[[150 130 128 151 105 118 131 115 129 130 119]
 [133 130 132 131 108 141 126 138 129 136 155]
 [132 121 125 118 134 126 128 125 130 126 118]
 [137 128 128 123 116 111 126 111 129 128 124]]
->
[[133 130 132 131 108 141 126 138 129 136 155]
 [137 128 128 123 116 111 126 111 129 128 124]]

[[127 129 130 129 127 127 127 127 128]
 [128 129 128 130 128 127 127 128 130]
 [115 135 149 143 121 120 115 121 129]
 [129 128 129 124 128 131 127 131 131]]
->
[[128 129 128 130 128 127 127 128 130]
 [129 128 129 124 128 131 127 131 131]]

[[144 115 132 120 124 112 123 126 130 136]
 [119 130 132 114 111 131 122 126 114 122]
 [111 140 130 137 131 131 128 125 144 135]
 [132 129 132 133 134 122 123 126 152 140]
 [123 137 132 133 137 140 114 127 133 114]
 [114 133 118 133 118 131 145 126 118 129]]
->
[[119 130 132 114 111 131 122 126 114 122]
 [132 129 132 133 134 122 123 126 152 140]
 [114 133 118 133 118 131 145 126 118 129]]

[[126 138 124 135 129 148 118 121 143 128 125]
 [127 122 140 122 118 117 127 124 125 115 121]
 [123 121 131 119 117 119 121 112 134 111 108]
 [120 130 119 143 136 131 132 140 125 138 143]
 [106 118 128 140 119 114 126 123 129 114 122]
 [144 138 131 123 136 147 125 123 134 139 125]]
->
[[127 122 140 122 118 117 127 124 125 115 121]
 [120 130 119 143 136 131 132 140 125 138 143]
 [144 138 131 123 136 147 125 123 134 139 125]]

[[124 121 126 131 125 127 120 131 129 118 128 130 133]
 [111 123 121 123 100 135 126 118 119 120 113 122 115]
 [125 114 125 128 124 127 127 130 127 125 108 127 138]
 [126 126 111 127 122 129 126 125 126 123 120 112 124]]
->
[[111 123 121 123 100 135 126 118 119 120 113 122 115]
 [126 126 111 127 122 129 126 125 126 123 120 112 124]]

[[152 156 104]
 [133 124 110]]
->
[[133 124 110]]
---
[[108 125 143 135]
 [108 119 149 120]
 [103 127 137 143]
 [119 129 153 134]
 [112 132 143 147]]
->
[[108 119 149]
 [103 127 137]]

[[135 149 124]
 [122 131 132]
 [120 120 136]]
->
[[122 131 132]
 [120 120 136]]

[[134 134 128]
 [101 128 128]
 [120 129 115]]
->
[[101 128 128]
 [120 129 115]]

[[121 113 144 124]
 [129 126 131 130]
 [141 116 123 104]
 [123 123 131 126]
 [123 121 132 125]]
->
[[129 126 131]
 [141 116 123]]

[[110 118 136 101 139]
 [123 131 127 129 125]
 [146 133 125 138 138]
 [119 125 128 125 128]
 [140 124 129 128 137]]
->
[[123 131 127]
 [146 133 125]]

[[154 130 121]
 [136 128 138]
 [127 130 157]
 [125 129 150]
 [132 128 138]]
->
[[136 128 138]
 [127 130 157]]

[[129 108 141 107]
 [136 152 120 133]
 [129 105 137 106]]
->
[[136 152 120]
 [129 105 137]]
---
[[126 111]
 [135  98]]
->
[[135  98]
 [126 111]]

[[128 133 104 122 121 117 118 117 138]
 [129 139 122 126 126 125 130 128 129]
 [126 119 140 126 107 138 125 123 128]
 [127 133 134 127 135 109 137 128 125]
 [132 126 100 129 133 144 118 123 132]
 [123 117 142 124 110 127 131 106 130]
 [128 113 148 139 107 124 125 125 115]
 [133 132 118 123 128 139 133 127 128]]
->
[[133 132 118 123 128 139 133 127 128]
 [128 133 104 122 121 117 118 117 138]
 [129 139 122 126 126 125 130 128 129]
 [126 119 140 126 107 138 125 123 128]
 [127 133 134 127 135 109 137 128 125]
 [132 126 100 129 133 144 118 123 132]
 [123 117 142 124 110 127 131 106 130]
 [128 113 148 139 107 124 125 125 115]]

[[120 125 117 147 104 123 128 137 127]
 [122 121 140 144 122 108 135 128 127]
 [123 122 133 147 117 124 125 128 132]
 [124 127 122 141 156 132 120 129 127]]
->
[[124 127 122 141 156 132 120 129 127]
 [120 125 117 147 104 123 128 137 127]
 [122 121 140 144 122 108 135 128 127]
 [123 122 133 147 117 124 125 128 132]]

[[128 129 137 120 122 131 127 129]
 [128 131 131 124 126 131 128 130]
 [127 126 124 136 129 126 118 126]
 [120 117 105 116 128 112 153 117]
 [128 126 126 124 124 122 128 121]]
->
[[128 126 126 124 124 122 128 121]
 [128 129 137 120 122 131 127 129]
 [128 131 131 124 126 131 128 130]
 [127 126 124 136 129 126 118 126]
 [120 117 105 116 128 112 153 117]]

[[133 128 119 125 124 130 120 128 105 125 131 129 125]
 [126 124 131 131 129 129 140 127 137 130 126 140 129]
 [125 127 129 129 126 130 133 129 132 134 123 112 128]
 [122 140 133 118 119 127 124 128 112 131 127 122 125]
 [124 121 128 134 135 132 135 128 129 118 141 117 133]
 [130 125 122 126 129 127 128 130 143 132 129 120 128]
 [125 127 128 133 120 129 132 132 119 132 128 125 128]]
->
[[125 127 128 133 120 129 132 132 119 132 128 125 128]
 [133 128 119 125 124 130 120 128 105 125 131 129 125]
 [126 124 131 131 129 129 140 127 137 130 126 140 129]
 [125 127 129 129 126 130 133 129 132 134 123 112 128]
 [122 140 133 118 119 127 124 128 112 131 127 122 125]
 [124 121 128 134 135 132 135 128 129 118 141 117 133]
 [130 125 122 126 129 127 128 130 143 132 129 120 128]]

[[112 111 101 106]
 [126 135 119 133]
 [127 121 114 133]
 [121 126 114 129]
 [127 141 116 138]]
->
[[127 141 116 138]
 [112 111 101 106]
 [126 135 119 133]
 [127 121 114 133]
 [121 126 114 129]]

[[133 125 121 130 131 125 127 146 124 121 128]
 [122 121 117 135 138 132 122 136 121 115 129]
 [129 124 119 137 139 134 134 154 127 130 125]
 [130 133 113 131 144 148 129 145 124 116 137]
 [124 134 110 133 134 125 117 133 119 124 130]
 [123 131 109 130 127 138 120 130 125 115 129]
 [141 132 109 131 142 129 129 147 128 135 140]]
->
[[141 132 109 131 142 129 129 147 128 135 140]
 [133 125 121 130 131 125 127 146 124 121 128]
 [122 121 117 135 138 132 122 136 121 115 129]
 [129 124 119 137 139 134 134 154 127 130 125]
 [130 133 113 131 144 148 129 145 124 116 137]
 [124 134 110 133 134 125 117 133 119 124 130]
 [123 131 109 130 127 138 120 130 125 115 129]]
